Below are the code and all the weights of a small trained network. Each question names an input and a class and asks about switching units off, where a switched-off unit gives its printed mean instead of its output.

import numpy as np


def w(rows, s, z=0):
    codes = np.array(rows[::2]) - 128.0
    scale = np.full(codes.shape[1], s)
    scale[-1] = z or s
    return codes * scale


def f(y):
    return np.maximum(y, 0)


def log_softmax(a):
    a = a - a.max(-1, keepdims=True)
    return a - np.log(np.exp(a).sum(-1, keepdims=True))


def net(x, mask):
    res = np.array(x, float).reshape(1, 4) / 4 @ E
    y = f(res @ A[0][:, :-1].T + A[0][:, -1])
    res = res + np.where(mask, y, B[0][:, -1]) @ B[0][:, :-1]
    return log_softmax(res[-1] @ U[:, :-1].T + U[:, -1])


A, B = {}, {}
E = w([
[77,118,133,113,50,254,85,126],'x0',
[171,65,43,167,72,139,134,138],'x1',
[104,83,84,6,169,80,62,127],'x2',
[118,67,139,194,241,176,142,37],'x3',
],0.012)
A[0] = w([
[112,155,146,188,96,129,200,138,2],'n0',
[94,180,78,97,87,110,103,217,101],'n1',
[47,91,106,118,73,214,76,89,85],'n2',
[200,62,41,146,134,162,124,146,114],'n3',
[95,132,166,100,124,204,107,132,57],'n4',
[75,156,249,84,152,126,117,86,174],'n5',
[103,92,100,62,154,116,87,116,112],'n6',
[119,64,143,156,177,163,159,83,20],'n7',
[126,87,116,136,202,188,148,55,31],'n8',
[90,99,67,72,164,112,53,107,52],'n9',
[84,50,128,157,163,126,94,67,167],'n10',
[142,137,194,198,103,171,161,116,73],'n11',
[77,132,106,74,151,110,102,99,62],'n12',
[134,53,6,167,68,118,140,102,57],'n13',
[95,165,164,111,180,148,99,147,53],'n14',
[224,130,93,126,236,52,148,171,62],'n15',
[157,129,135,142,136,62,194,116,53],'n16',
[100,168,174,155,120,149,211,127,157],'n17',
[78,203,168,115,169,126,129,139,3],'n18',
[150,150,109,95,104,126,171,149,53],'n19',
],0.012,0.0085)
B[0] = w([
[143,167,82,134,54,200,136,70,180],'n0',
[99,223,105,136,137,31,169,202,244],'n1',
[22,50,198,100,148,124,166,95,249],'n2',
[208,105,103,134,217,180,118,159,223],'n3',
[67,66,157,64,138,104,167,87,188],'n4',
[233,39,110,112,202,150,82,217,249],'n5',
[149,143,102,250,39,159,54,40,234],'n6',
[130,205,90,83,93,73,140,156,199],'n7',
[96,230,61,72,100,59,158,142,221],'n8',
[156,125,104,189,41,180,58,33,236],'n9',
[60,229,113,143,106,46,95,255,242],'n10',
[156,142,125,175,105,103,131,50,214],'n11',
[195,134,103,159,73,128,84,67,195],'n12',
[207,80,107,38,215,176,92,153,228],'n13',
[171,155,159,90,199,207,118,128,170],'n14',
[48,52,174,89,125,113,185,73,252],'n15',
[60,98,161,97,109,174,169,70,182],'n16',
[187,94,72,190,83,128,103,93,213],'n17',
[168,168,121,26,168,175,93,123,168],'n18',
[112,178,125,86,125,106,146,159,155],'n19',
],0.009,0.013)
U = w([
[165,148,64,157,55,169,96,26,107],'0',
[82,228,72,42,110,71,136,197,105],'1',
[208,99,91,27,249,201,106,145,98],'2',
[2,52,160,37,146,147,180,49,104],'3',
[115,48,98,216,162,81,104,205,251],'4',
],0.011,0.019)

Each question gives the input, the list of numbers given to net, and the class t.
The units are the neurons (one row each of A and B). Each row of codes is followed by its name. A weight is (code - 128) times the scale printed after its matrix; where a second scale follows, it is the last column's (A, B and U).
mask holds one flag per neuron, in row order. A switched-off neuron (its flag False) gives its mean, the last column of its row in B, instead of its output. The means were averaged over made-up inputs and are rounded, as every weight is.
A unit's drop is (log p(t) with every unit on - log p(t) with that unit switched off) / (log p(t) with every unit on - log p(t) with every unit switched off).
The circuit of an input: a set's keep is (log p(t) with only the set's units on - log p(t) with every unit switched off) / (log p(t) with every unit on - log p(t) with every unit switched off). Starting from the 12 units with the biggest drops (on a tie, the unit counted first), units are removed one at a time, each time the one whose removal leaves the highest keep (on an exact tie, the one counted first), for as long as the keep stays at least 0.8.
circuit, biggest first: the units of the circuit, biggest drop first
unit that matters most: the unit with the biggest drop
k most important neurons: the k neurons with the biggest drops, biggest first
drop when u is switched off: that unit's drop, to one decimal
input [7,-4,7,-5], class 0: 3 most important neurons	n6; n9; n12
input [2,8,-3,-8], class 1: unit that matters most	n1
input [5,-8,2,8], class 1: 2 most important neurons	n10; n8
input [-8,-5,-7,8], class 1: 2 most important neurons	n8; n7
input [6,-6,6,1], class 0: 4 most important neurons	n6; n9; n12; n13
input [-2,5,4,0], class 2: 2 most important neurons	n13; n3
input [1,-2,-3,-1], class 4: 2 most important neurons	n9; n6
input [0,-6,6,8], class 1: 2 most important neurons	n10; n8
input [-8,5,-7,2], class 3: 3 most important neurons	n15; n16; n6
input [-8,8,-1,-1], class 2: 2 most important neurons	n13; n3
input [-8,4,0,-6], class 3: 3 most important neurons	n15; n16; n10
input [8,-8,5,-1], class 2: 4 most important neurons	n5; n15; n14; n18
input [-6,1,3,6], class 1: drop when n8 is switched off	0.5
input [7,0,8,6], class 0: drop when n19 is switched off	0.0
input [1,-8,-7,-7], class 2: circuit, biggest first	n5
input [6,-7,-5,-1], class 2: drop when n5 is switched off	1.1
